Below are the code and all the weights of a small trained network. Each question names an input and a class and asks about switching units off, where a switched-off unit gives its printed mean instead of its output.

import numpy as np


def w(rows, s, z=0):
    codes = np.array(rows[::2]) - 128.0
    scale = np.full(codes.shape[1], s)
    scale[-1] = z or s
    return codes * scale


def norm(h):
    return h / np.sqrt((h * h).mean(-1, keepdims=True) + 1e-5)


def f(y):
    return np.maximum(y, 0)


def log_softmax(a):
    a = a - a.max(-1, keepdims=True)
    return a - np.log(np.exp(a).sum(-1, keepdims=True))


def net(x, mask):
    res = np.array(x, float).reshape(1, 2) / 4 @ E
    u = 0
    for l in range(4):
        y = f(norm(res) @ A[l][:, :-1].T + A[l][:, -1])
        res = res + np.where(mask[u : u + 9], y, B[l][:, -1]) @ B[l][:, :-1]
        u += 9
    return log_softmax(norm(res)[-1] @ U[:, :-1].T + U[:, -1])


A, B = {}, {}
E = w([
[127,170,254],'x0',
[86,19,253],'x1',
],0.0053)
A[0] = w([
[134,148,58,78],'0.n1',
[111,149,64,35],'0.n2',
[123,200,132,136],'0.n3',
[144,165,126,117],'0.n4',
[128,176,124,119],'0.n5',
[130,249,192,2],'0.n6',
[138,130,119,104],'0.n7',
[147,144,125,172],'0.n8',
[150,168,124,116],'0.n9',
],0.016,0.0015)
B[0] = w([
[192,121,187,219],'0.n1',
[183,131,169,202],'0.n2',
[153,215,74,201],'0.n3',
[94,79,100,172],'0.n4',
[88,72,91,179],'0.n5',
[77,254,110,254],'0.n6',
[128,119,116,140],'0.n7',
[85,157,171,157],'0.n8',
[89,69,93,178],'0.n9',
],0.026,0.0069)
A[1] = w([
[253,84,133,8],'1.n1',
[40,138,94,226],'1.n2',
[96,69,81,59],'1.n3',
[120,100,84,142],'1.n4',
[113,140,138,201],'1.n5',
[157,107,103,91],'1.n6',
[104,86,62,26],'1.n7',
[96,70,32,24],'1.n8',
[107,203,188,114],'1.n9',
],0.018,0.0018)
B[1] = w([
[213,219,169,254],'1.n1',
[117,68,200,216],'1.n2',
[150,91,47,163],'1.n3',
[123,124,85,143],'1.n4',
[120,127,174,165],'1.n5',
[140,150,164,152],'1.n6',
[109,98,36,147],'1.n7',
[84,84,1,156],'1.n8',
[55,89,114,249],'1.n9',
],0.025,0.0078)
A[2] = w([
[109,145,144,128],'2.n1',
[138,188,158,60],'2.n2',
[120,173,151,127],'2.n3',
[119,70,180,125],'2.n4',
[111,140,124,118],'2.n5',
[98,182,92,1],'2.n6',
[120,116,134,106],'2.n7',
[252,99,181,93],'2.n8',
[117,165,84,109],'2.n9',
],0.017,0.0027)
B[2] = w([
[148,138,176,176],'2.n1',
[156,59,104,206],'2.n2',
[165,137,71,204],'2.n3',
[188,63,99,196],'2.n4',
[104,148,107,160],'2.n5',
[48,183,145,187],'2.n6',
[140,122,118,143],'2.n7',
[180,181,2,255],'2.n8',
[97,81,128,179],'2.n9',
],0.022,0.0066)
A[3] = w([
[156,237,243,151],'3.n1',
[95,161,178,102],'3.n2',
[234,108,169,168],'3.n3',
[134,99,180,84],'3.n4',
[166,113,215,166],'3.n5',
[108,174,71,4],'3.n6',
[113,150,118,68],'3.n7',
[141,96,186,36],'3.n8',
[122,251,155,213],'3.n9',
],0.016,0.0022)
B[3] = w([
[106,253,70,203],'3.n1',
[167,56,92,178],'3.n2',
[190,129,178,226],'3.n3',
[119,162,166,148],'3.n4',
[92,178,166,154],'3.n5',
[105,89,190,178],'3.n6',
[103,147,116,148],'3.n7',
[97,148,170,146],'3.n8',
[78,250,89,254],'3.n9',
],0.028,0.0081)
U = w([
[34,70,193,132],'0',
[113,66,57,199],'1',
[173,74,206,140],'2',
[128,123,124,2],'3',
[127,127,126,30],'4',
[32,196,97,179],'5',
[250,59,118,70],'6',
[204,203,95,206],'7',
],0.022,0.0092)

Each question gives the input, the list of numbers given to net, and the class t.
The units are the neurons (one row each of A and B). Each row of codes is followed by its name. A weight is (code - 128) times the scale printed after its matrix; where a second scale follows, it is the last column's (A, B and U).
mask holds one flag per neuron, layer by layer. A switched-off neuron (its flag False) gives its mean, the last column of its row in B, instead of its output. The means were averaged over made-up inputs and are rounded, as every weight is.
A unit's drop is (log p(t) with every unit on - log p(t) with that unit switched off) / (log p(t) with every unit on - log p(t) with every unit switched off).
The circuit of an input: a set's keep is (log p(t) with only the set's units on - log p(t) with every unit switched off) / (log p(t) with every unit on - log p(t) with every unit switched off). Starting from the 12 units with the biggest drops (on a tie, the unit counted first), units are removed one at a time, each time the one whose removal leaves the highest keep (on an exact tie, the one counted first), for as long as the keep stays at least 0.8.
circuit, biggest first: the units of the circuit, biggest drop first
k most important neurons: the k neurons with the biggest drops, biggest first
top k neurons in layer l: the k neurons of layer l with the biggest drops, biggest first
drop of u: that unit's drop, to one decimal
input [0,6], class 6: circuit, biggest first	0.n6; 3.n9
input [-2,8], class 6: circuit, biggest first	0.n6; 3.n9
input [8,5], class 0: 3 most important neurons	1.n1; 1.n9; 0.n3
input [1,-1], class 5: 2 most important neurons	0.n6; 0.n3
input [-8,6], class 1: 2 most important neurons	0.n1; 0.n6
input [7,4], class 0: 2 most important neurons	1.n1; 0.n3
input [-6,7], class 1: 3 most important neurons	0.n1; 0.n6; 0.n2
input [8,4], class 0: top 3 neurons in layer 0	0.n3; 0.n1; 0.n2
input [1,3], class 2: 2 most important neurons	0.n1; 0.n2
input [-6,5], class 1: 3 most important neurons	0.n1; 0.n2; 0.n6
input [3,2], class 0: top 3 neurons in layer 1	1.n1; 1.n9; 1.n2
input [0,8], class 6: top 4 neurons in layer 0	0.n6; 0.n3; 0.n8; 0.n1
input [2,-6], class 5: 2 most important neurons	0.n3; 1.n1
input [2,-3], class 5: 2 most important neurons	0.n3; 0.n6
input [-8,5], class 1: 2 most important neurons	0.n1; 0.n2
input [-1,2], class 1: top neuron in layer 1	1.n1
input [2,-4], class 5: most important neuron	0.n3
input [1,8], class 2: top 4 neurons in layer 0	0.n1; 0.n2; 0.n3; 0.n6
input [-7,6], class 1: drop of 0.n1	1.2
input [7,2], class 5: drop of 1.n9	0.1
input [3,-6], class 5: drop of 0.n3	2.5
input [2,3], class 0: most important neuron	0.n1
